Here is a tiny trained network, its code and every weight. The questions are about switching its units off for an input and a class, where a switched-off unit gives its printed mean instead of its output.

import numpy as np


def w(rows, s, z=0):
    codes = np.array(rows[::2]) - 128.0
    scale = np.full(codes.shape[1], s)
    scale[-1] = z or s
    return codes * scale


def norm(h):
    return h / np.sqrt((h * h).mean(-1, keepdims=True) + 1e-5)


def f(y):
    return np.maximum(y, 0)


def log_softmax(a):
    a = a - a.max(-1, keepdims=True)
    return a - np.log(np.exp(a).sum(-1, keepdims=True))


def net(x, mask):
    res = np.array(x, float).reshape(1, 5) / 4 @ E
    u = 0
    for l in range(4):
        y = f(norm(res) @ A[l][:, :-1].T + A[l][:, -1])
        res = res + np.where(mask[u : u + 10], y, B[l][:, -1]) @ B[l][:, :-1]
        u += 10
    return log_softmax(norm(res)[-1] @ U[:, :-1].T + U[:, -1])


A, B = {}, {}
E = w([
[60,217,1,133],'x0',
[76,228,247,146],'x1',
[129,128,177,129],'x2',
[236,148,104,200],'x3',
[186,178,138,47],'x4',
],0.0044)
A[0] = w([
[118,134,175,255,15],'L0N0',
[146,203,91,72,111],'L0N1',
[154,93,90,169,54],'L0N2',
[111,200,146,79,120],'L0N3',
[56,84,100,157,42],'L0N4',
[149,178,95,157,138],'L0N5',
[132,90,100,218,82],'L0N6',
[136,139,64,190,79],'L0N7',
[175,55,170,143,176],'L0N8',
[213,68,164,35,6],'L0N9',
],0.0092,0.0024)
B[0] = w([
[153,108,134,148,210],'L0N0',
[146,140,147,145,211],'L0N1',
[114,163,131,112,181],'L0N2',
[109,162,174,173,212],'L0N3',
[96,61,120,126,187],'L0N4',
[130,171,100,41,191],'L0N5',
[125,122,140,119,207],'L0N6',
[95,149,53,97,198],'L0N7',
[189,103,124,100,255],'L0N8',
[205,135,157,2,229],'L0N9',
],0.0087,0.0041)
A[1] = w([
[70,30,77,133,3],'L1N0',
[106,94,81,144,131],'L1N1',
[170,175,131,124,149],'L1N2',
[134,95,157,178,26],'L1N3',
[122,158,194,93,69],'L1N4',
[102,148,255,47,73],'L1N5',
[170,172,53,161,81],'L1N6',
[78,189,46,109,84],'L1N7',
[187,87,157,89,167],'L1N8',
[155,72,244,113,125],'L1N9',
],0.009,0.0024)
B[1] = w([
[1,63,227,61,182],'L1N0',
[156,17,92,66,167],'L1N1',
[44,77,110,128,190],'L1N2',
[104,115,229,126,143],'L1N3',
[105,185,118,145,187],'L1N4',
[217,193,83,127,247],'L1N5',
[102,121,38,62,177],'L1N6',
[174,78,78,103,215],'L1N7',
[190,53,168,76,243],'L1N8',
[130,140,86,93,253],'L1N9',
],0.0063,0.0052)
A[2] = w([
[105,255,161,192,96],'L2N0',
[67,65,144,125,2],'L2N1',
[133,187,222,112,154],'L2N2',
[125,77,189,148,177],'L2N3',
[75,182,113,75,202],'L2N4',
[76,101,148,131,95],'L2N5',
[167,136,100,148,123],'L2N6',
[138,135,61,209,140],'L2N7',
[155,100,204,98,101],'L2N8',
[137,125,129,181,1],'L2N9',
],0.0095,0.0037)
B[2] = w([
[205,179,72,209,219],'L2N0',
[91,85,141,149,161],'L2N1',
[164,74,32,120,226],'L2N2',
[65,102,95,166,194],'L2N3',
[163,76,104,229,254],'L2N4',
[33,4,139,182,154],'L2N5',
[119,76,174,84,155],'L2N6',
[131,49,54,2,153],'L2N7',
[146,151,98,87,222],'L2N8',
[143,130,143,150,128],'L2N9',
],0.0067,0.0047)
A[3] = w([
[3,72,186,127,254],'L3N0',
[181,157,157,144,131],'L3N1',
[92,152,90,187,97],'L3N2',
[144,176,142,172,231],'L3N3',
[127,67,123,107,204],'L3N4',
[165,138,119,110,68],'L3N5',
[176,104,123,135,155],'L3N6',
[161,94,91,121,53],'L3N7',
[163,79,119,137,155],'L3N8',
[125,88,229,125,178],'L3N9',
],0.013,0.00083)
B[3] = w([
[138,3,179,153,215],'L3N0',
[67,141,128,216,196],'L3N1',
[177,107,183,153,184],'L3N2',
[189,80,77,179,174],'L3N3',
[178,186,141,225,252],'L3N4',
[71,82,147,130,212],'L3N5',
[8,166,173,195,227],'L3N6',
[73,153,144,104,253],'L3N7',
[69,250,193,102,232],'L3N8',
[64,196,114,126,181],'L3N9',
],0.0067,0.0056)
U = w([
[65,20,147,133,181],'0',
[104,117,8,72,101],'1',
[94,153,225,156,87],'2',
[214,137,177,30,229],'3',
[192,169,87,198,153],'4',
[107,155,118,130,2],'5',
],0.019,0.0047)

Each question gives the input, the list of numbers given to net, and the class t.
The units are the neurons (one row each of A and B). Each row of codes is followed by its name. A weight is (code - 128) times the scale printed after its matrix; where a second scale follows, it is the last column's (A, B and U).
mask holds one flag per neuron, layer by layer. A switched-off neuron (its flag False) gives its mean, the last column of its row in B, instead of its output. The means were averaged over made-up inputs and are rounded, as every weight is.
A unit's drop is (log p(t) with every unit on - log p(t) with that unit switched off) / (log p(t) with every unit on - log p(t) with every unit switched off).
The circuit of an input: a set's keep is (log p(t) with only the set's units on - log p(t) with every unit switched off) / (log p(t) with every unit on - log p(t) with every unit switched off). Starting from the 12 units with the biggest drops (on a tie, the unit counted first), units are removed one at a time, each time the one whose removal leaves the highest keep (on an exact tie, the one counted first), for as long as the keep stays at least 0.8.
circuit, biggest first: the units of the circuit, biggest drop first
most important unit: the unit with the biggest drop
top k neurons: the k neurons with the biggest drops, biggest first
k most important neurons of layer l: the k neurons of layer l with the biggest drops, biggest first
drop when u is switched off: that unit's drop, to one decimal
input [7,-4,-2,-4,-6], class 0: circuit, biggest first -> (L1N0, L0N4)
input [0,0,8,4,1], class 3: circuit, biggest first -> (L2N4)
input [3,2,-6,0,-4], class 0: circuit, biggest first -> (L0N4, L1N0)
input [2,-5,2,0,-3], class 0: circuit, biggest first -> (L1N0, L0N4)
input [8,8,-6,7,-1], class 1: circuit, biggest first -> (L1N6, L3N4)
input [2,1,0,3,-6], class 0: circuit, biggest first -> (L0N4, L1N0)
input [7,-7,-8,-6,-3], class 0: top 2 neurons -> (L1N0, L0N4)
input [-5,2,-4,-2,-5], class 2: top 2 neurons -> (L0N8, L0N7)
input [-8,-2,-2,8,-7], class 2: top 2 neurons -> (L3N6, L3N8)
input [-2,2,-8,2,0], class 5: top 2 neurons -> (L0N9, L3N0)
input [6,-3,8,1,-7], class 0: top 3 neurons -> (L1N0, L0N4, L3N0)
input [-6,8,-3,-6,-5], class 4: top 2 neurons -> (L1N5, L2N0)
input [7,7,-5,1,-6], class 1: top 2 neurons -> (L1N7, L2N7)
input [0,7,3,-3,-7], class 4: most important unit -> L2N0
input [3,0,4,4,8], class 4: top 3 neurons -> (L0N3, L0N1, L0N8)
input [7,-1,-2,-5,0], class 0: 3 most important neurons of layer 1 -> (L1N5, L1N0, L1N9)
input [0,2,3,-3,8], class 4: drop when L0N3 is switched off -> 0.4
input [-5,1,-1,2,-2], class 3: drop when L1N9 is switched off -> 0.1
input [8,5,-1,6,-2], class 1: drop when L1N7 is switched off -> 0.2
input [2,2,3,-7,-1], class 4: top 2 neurons -> (L0N3, L1N5)
input [-3,5,-4,-7,8], class 4: most important unit -> L0N3
input [6,6,-7,7,1], class 1: drop when L1N6 is switched off -> 0.2
